Here is a tiny trained network, its code and every weight. The questions are about switching its units off for an input and a class, where a switched-off unit gives its printed mean instead of its output.

import numpy as np


def w(rows, s, z=0):
    codes = np.array(rows[::2]) - 128.0
    scale = np.full(codes.shape[1], s)
    scale[-1] = z or s
    return codes * scale


def norm(h):
    return h / np.sqrt((h * h).mean(-1, keepdims=True) + 1e-5)


def f(y):
    return np.maximum(y, 0)


def log_softmax(a):
    a = a - a.max(-1, keepdims=True)
    return a - np.log(np.exp(a).sum(-1, keepdims=True))


def net(x, mask):
    res = np.array(x, float).reshape(1, 6) / 4 @ E
    u = 0
    for l in range(2):
        y = f(norm(res) @ A[l][:, :-1].T + A[l][:, -1])
        res = res + np.where(mask[u : u + 6], y, B[l][:, -1]) @ B[l][:, :-1]
        u += 6
    return log_softmax(norm(res)[-1] @ U[:, :-1].T + U[:, -1])


A, B = {}, {}
E = w([
[128,129,128],'x0',
[148,17,117],'x1',
[137,139,48],'x2',
[2,107,109],'x3',
[125,125,128],'x4',
[130,126,129],'x5',
],0.0038)
A[0] = w([
[89,133,254,5],'0.n0',
[215,138,174,91],'0.n1',
[106,142,118,85],'0.n2',
[113,252,156,117],'0.n3',
[131,167,40,60],'0.n4',
[148,110,242,60],'0.n5',
],0.0082,0.0022)
B[0] = w([
[151,165,11,227],'0.n0',
[148,105,212,243],'0.n1',
[119,132,158,146],'0.n2',
[139,25,154,252],'0.n3',
[167,136,50,194],'0.n4',
[153,121,33,229],'0.n5',
],0.013,0.0028)
A[1] = w([
[20,153,150,97],'1.n0',
[38,142,117,72],'1.n1',
[52,171,134,128],'1.n2',
[88,133,127,60],'1.n3',
[21,144,93,130],'1.n4',
[133,1,159,254],'1.n5',
],0.0081,0.00075)
B[1] = w([
[217,59,193,155],'1.n0',
[211,125,179,162],'1.n1',
[154,165,223,144],'1.n2',
[167,130,147,140],'1.n3',
[255,167,207,185],'1.n4',
[3,213,119,254],'1.n5',
],0.0086,0.0062)
U = w([
[209,80,242,124],'0',
[177,84,2,93],'1',
[109,129,130,253],'2',
[19,107,147,53],'3',
[117,131,119,134],'4',
[116,128,125,127],'5',
],0.0081,0.0027)

Each question gives the input, the list of numbers given to net, and the class t.
The units are the neurons (one row each of A and B). Each row of codes is followed by its name. A weight is (code - 128) times the scale printed after its matrix; where a second scale follows, it is the last column's (A, B and U).
mask holds one flag per neuron, layer by layer. A switched-off neuron (its flag False) gives its mean, the last column of its row in B, instead of its output. The means were averaged over made-up inputs and are rounded, as every weight is.
A unit's drop is (log p(t) with every unit on - log p(t) with that unit switched off) / (log p(t) with every unit on - log p(t) with every unit switched off).
The circuit of an input: a set's keep is (log p(t) with only the set's units on - log p(t) with every unit switched off) / (log p(t) with every unit on - log p(t) with every unit switched off). Starting from all 12 units, units are removed one at a time, each time the one whose removal leaves the highest keep (on an exact tie, the one counted first), for as long as the keep stays at least 0.8.
circuit, biggest first: the units of the circuit, biggest drop first
most important unit: the unit with the biggest drop
k most important neurons: the k neurons with the biggest drops, biggest first
k most important neurons of layer l: the k neurons of layer l with the biggest drops, biggest first
drop when u is switched off: that unit's drop, to one decimal
input [-6,-7,8,6,-8,3], class 1: 3 most important neurons : 0.n4; 0.n1; 0.n3
input [4,2,-8,-3,-5,7], class 1: most important neuron : 0.n5
input [0,4,-5,4,0,0], class 1: 3 most important neurons : 0.n0; 1.n5; 0.n3
input [1,1,-7,6,-4,-3], class 1: 3 most important neurons of layer 0 : 0.n0; 0.n5; 0.n1
input [-2,-7,7,7,-4,-6], class 0: 2 most important neurons of layer 0 : 0.n5; 0.n0
input [-1,-6,3,1,0,0], class 3: circuit, biggest first : 0.n3; 1.n5
input [-5,3,8,8,2,0], class 0: 2 most important neurons of layer 1 : 1.n4; 1.n5
input [-8,-8,5,-1,7,-2], class 3: 2 most important neurons : 0.n3; 0.n0
input [-7,8,1,8,4,-5], class 0: 3 most important neurons of layer 1 : 1.n4; 1.n0; 1.n1
input [2,4,-3,7,6,4], class 0: 2 most important neurons of layer 0 : 0.n3; 0.n1
input [-2,-1,-7,-5,1,-7], class 1: 3 most important neurons : 0.n5; 0.n0; 1.n4
input [-5,-8,-2,0,-6,8], class 3: 2 most important neurons : 0.n3; 1.n5
input [8,-8,2,-6,2,4], class 3: 3 most important neurons : 0.n3; 1.n5; 1.n4
input [-5,6,-2,-1,4,-5], class 3: most important unit : 0.n0
input [-6,3,-6,4,2,4], class 1: 2 most important neurons : 1.n5; 0.n0
input [0,8,-4,-1,-2,7], class 3: 2 most important neurons of layer 0 : 0.n0; 0.n4
input [5,8,-4,3,-3,4], class 3: drop when 0.n2 is switched off : 0.0
input [8,4,-8,2,7,-7], class 1: drop when 1.n5 is switched off : 0.1
input [-3,2,8,8,1,-5], class 0: drop when 1.n4 is switched off : 0.2
input [-6,8,2,-1,-2,3], class 3: most important neuron of layer 0 : 0.n0
input [7,-4,-7,7,-4,-4], class 0: drop when 0.n4 is switched off : 0.2
